Below is a small trained network, with its code and all its weights. Each question gives an input and a class and asks what happens when units are switched off, that is, made to give their printed mean instead of their output.

import numpy as np


def w(rows, s, z=0):
    codes = np.array(rows[::2]) - 128.0
    scale = np.full(codes.shape[1], s)
    scale[-1] = z or s
    return codes * scale


def norm(h):
    return h / np.sqrt((h * h).mean(-1, keepdims=True) + 1e-5)


def f(y):
    return y / 2 * (1 + np.tanh(0.7978845608 * (y + 0.044715 * y**3)))


def log_softmax(a):
    a = a - a.max(-1, keepdims=True)
    return a - np.log(np.exp(a).sum(-1, keepdims=True))


def net(x, mask):
    res = np.array(x, float).reshape(1, 5) / 4 @ E
    u = 0
    for l in range(4):
        y = f(norm(res) @ A[l][:, :-1].T + A[l][:, -1])
        res = res + np.where(mask[u : u + 7], y, B[l][:, -1]) @ B[l][:, :-1]
        u += 7
    return log_softmax(norm(res)[-1] @ U[:, :-1].T + U[:, -1])


A, B = {}, {}
E = w([
[110,88,115,82,119,147,106,134,49,130,108],'x0',
[175,205,118,158,150,230,107,246,102,102,107],'x1',
[39,134,112,131,151,173,92,131,162,174,149],'x2',
[89,124,156,132,216,119,212,150,83,69,198],'x3',
[141,92,82,148,35,174,137,127,152,77,218],'x4',
],0.011)
A[0] = w([
[216,66,167,197,86,85,209,155,102,100,90,28],'L0N1',
[178,97,133,132,33,134,67,107,202,97,66,86],'L0N2',
[124,87,144,92,144,93,196,188,134,55,208,89],'L0N3',
[16,143,96,91,167,221,144,111,188,188,158,38],'L0N4',
[121,53,107,39,130,158,90,113,29,101,108,39],'L0N5',
[214,145,162,150,96,90,156,86,35,90,109,33],'L0N6',
[158,210,173,220,145,91,150,93,253,113,154,2],'L0N7',
],0.0074,0.0045)
B[0] = w([
[129,122,176,92,136,148,41,116,178,116,196,183],'L0N1',
[152,144,95,179,196,151,139,60,54,164,118,255],'L0N2',
[142,126,92,180,152,133,125,88,79,162,118,254],'L0N3',
[171,136,209,111,129,174,49,77,131,78,156,219],'L0N4',
[95,212,99,65,92,174,207,146,156,154,151,192],'L0N5',
[146,125,162,37,192,175,18,111,160,106,171,178],'L0N6',
[115,198,107,4,72,133,183,180,113,202,217,210],'L0N7',
],0.011,0.0041)
A[1] = w([
[85,71,172,103,52,2,167,57,185,106,93,1],'L1N1',
[126,122,114,134,104,91,123,2,108,164,194,63],'L1N2',
[181,107,67,182,80,185,126,126,152,101,158,107],'L1N3',
[116,74,82,79,89,121,87,161,87,127,92,71],'L1N4',
[88,79,84,145,187,76,124,160,170,48,97,30],'L1N5',
[130,80,138,146,99,55,128,151,119,121,119,10],'L1N6',
[126,158,116,149,99,121,122,187,172,78,114,16],'L1N7',
],0.0076,0.005)
B[1] = w([
[122,37,42,97,231,144,168,202,220,138,98,174],'L1N1',
[109,83,33,114,218,165,103,239,148,117,102,255],'L1N2',
[69,64,80,182,68,65,130,149,148,100,170,190],'L1N3',
[146,254,165,113,116,180,232,80,164,187,125,125],'L1N4',
[39,135,109,113,197,119,95,147,34,155,124,113],'L1N5',
[90,133,203,41,250,132,135,184,170,174,111,111],'L1N6',
[114,80,147,88,218,174,107,180,88,206,75,116],'L1N7',
],0.0076,0.0064)
A[2] = w([
[101,169,160,162,148,71,139,96,123,160,50,92],'L2N1',
[100,178,228,65,199,32,127,192,169,154,7,12],'L2N2',
[171,180,119,199,102,155,90,232,119,83,91,29],'L2N3',
[146,182,100,171,140,77,148,121,217,162,154,16],'L2N4',
[22,134,163,162,127,165,88,124,161,161,148,1],'L2N5',
[255,133,105,103,120,69,172,95,147,71,126,66],'L2N6',
[81,134,127,59,91,175,171,101,70,119,106,110],'L2N7',
],0.0094,0.0033)
B[2] = w([
[152,97,68,185,84,106,122,100,115,97,182,168],'L2N1',
[71,92,51,140,12,146,113,132,83,40,173,254],'L2N2',
[77,28,161,81,185,131,170,172,176,158,38,227],'L2N3',
[114,138,147,89,78,147,176,142,76,153,89,161],'L2N4',
[161,160,167,31,138,166,61,113,103,103,154,165],'L2N5',
[80,172,212,70,109,161,79,116,141,91,92,160],'L2N6',
[189,169,143,123,96,14,156,186,169,159,176,177],'L2N7',
],0.011,0.0054)
A[3] = w([
[138,124,176,137,254,120,156,98,57,60,207,117],'L3N1',
[69,82,105,53,146,57,150,19,160,152,114,133],'L3N2',
[126,157,170,72,131,102,72,82,51,77,74,172],'L3N3',
[98,193,139,87,98,109,172,201,113,187,163,64],'L3N4',
[109,147,122,145,65,141,43,74,159,254,72,86],'L3N5',
[41,171,172,193,233,99,224,96,42,117,218,3],'L3N6',
[133,150,100,177,138,94,92,102,105,210,75,83],'L3N7',
],0.0088,0.0039)
B[3] = w([
[139,168,136,162,121,107,121,77,187,176,62,254],'L3N1',
[131,163,196,116,168,252,156,229,106,121,96,247],'L3N2',
[112,130,111,188,126,154,95,110,174,128,236,194],'L3N3',
[141,132,90,95,141,96,162,138,162,179,135,195],'L3N4',
[207,151,205,118,127,32,181,94,97,60,100,220],'L3N5',
[243,103,147,119,83,102,136,81,50,129,62,224],'L3N6',
[173,146,106,193,151,119,170,124,123,175,121,155],'L3N7',
],0.011,0.0053)
U = w([
[97,64,152,128,221,206,145,207,136,140,34,138],'0',
[157,153,237,83,142,184,7,63,148,63,172,146],'1',
[205,135,139,201,115,106,164,25,81,126,43,145],'2',
[143,205,127,47,62,137,181,159,117,167,162,141],'3',
[55,76,53,216,49,145,110,103,113,48,184,127],'4',
[120,144,91,151,177,89,93,98,151,194,155,141],'5',
[41,138,164,178,147,59,98,110,183,156,109,2],'6',
],0.014,0.0083)

Each question gives the input, the list of numbers given to net, and the class t.
The units are the neurons (one row each of A and B). Each row of codes is followed by its name. A weight is (code - 128) times the scale printed after its matrix; where a second scale follows, it is the last column's (A, B and U).
mask holds one flag per neuron, layer by layer. A switched-off neuron (its flag False) gives its mean, the last column of its row in B, instead of its output. The means were averaged over made-up inputs and are rounded, as every weight is.
A unit's drop is (log p(t) with every unit on - log p(t) with that unit switched off) / (log p(t) with every unit on - log p(t) with every unit switched off).
The circuit of an input: a set's keep is (log p(t) with only the set's units on - log p(t) with every unit switched off) / (log p(t) with every unit on - log p(t) with every unit switched off). Starting from the 12 units with the biggest drops (on a tie, the unit counted first), units are removed one at a time, each time the one whose removal leaves the highest keep (on an exact tie, the one counted first), for as long as the keep stays at least 0.8.
units of the circuit, in order: the units of the circuit, biggest drop first
unit that matters most: the unit with the biggest drop
top k neurons: the k neurons with the biggest drops, biggest first
top k neurons in layer l: the k neurons of layer l with the biggest drops, biggest first
drop of u: that unit's drop, to one decimal
input [8,-6,-2,-1,6], class 3: units of the circuit, in order : L0N5
input [7,-1,1,-5,-2], class 3: top 3 neurons : L0N5; L2N7; L0N3
input [-3,-2,5,0,5], class 1: top 2 neurons : L0N4; L2N5
input [2,6,-6,-2,6], class 0: top 2 neurons : L2N3; L2N2
input [-2,5,-3,-8,5], class 2: top 2 neurons : L0N2; L1N2
input [-4,2,4,3,4], class 1: top 2 neurons : L0N4; L2N2
input [-7,-7,7,8,-1], class 2: top 2 neurons in layer 2 : L2N3; L2N6
input [-2,-4,-8,-8,-8], class 1: units of the circuit, in order : L2N6; L3N3
input [4,5,-2,6,5], class 2: top 2 neurons : L0N3; L1N2
input [-6,-7,-4,3,-8], class 4: top 2 neurons : L2N2; L2N3
input [-1,7,1,-8,8], class 2: units of the circuit, in order : L0N2; L3N5
input [7,-8,4,-2,-8], class 0: top 2 neurons : L1N1; L3N2
input [3,0,-3,3,2], class 5: top 3 neurons in layer 3 : L3N1; L3N2; L3N5
input [7,6,-5,-3,-1], class 3: top 2 neurons : L0N5; L1N2
input [1,-1,5,-4,-5], class 1: top neuron : L0N4
input [-7,3,0,6,-2], class 3: top 2 neurons : L0N7; L0N2
input [2,-6,1,8,2], class 2: top 2 neurons : L3N6; L0N3
input [-8,7,6,-3,0], class 3: top 4 neurons : L0N7; L1N2; L3N2; L3N4
input [0,8,8,-4,7], class 0: top 3 neurons : L2N3; L2N2; L0N1
input [7,-3,3,1,-8], class 4: units of the circuit, in order : L2N2
input [5,0,6,-5,-8], class 4: units of the circuit, in order : L2N2; L2N1
input [5,-5,-3,1,2], class 0: top 2 neurons in layer 1 : L1N2; L1N1
input [-3,-5,3,-3,5], class 0: top 2 neurons in layer 3 : L3N2; L3N3
input [-8,-2,0,-6,4], class 3: top 2 neurons in layer 0 : L0N7; L0N3
input [-8,-4,-2,-6,-4], class 3: top 2 neurons in layer 0 : L0N7; L0N3
input [0,6,-5,8,-1], class 2: drop of L0N3 : 0.2
input [-2,-6,0,-2,-3], class 0: unit that matters most : L1N1
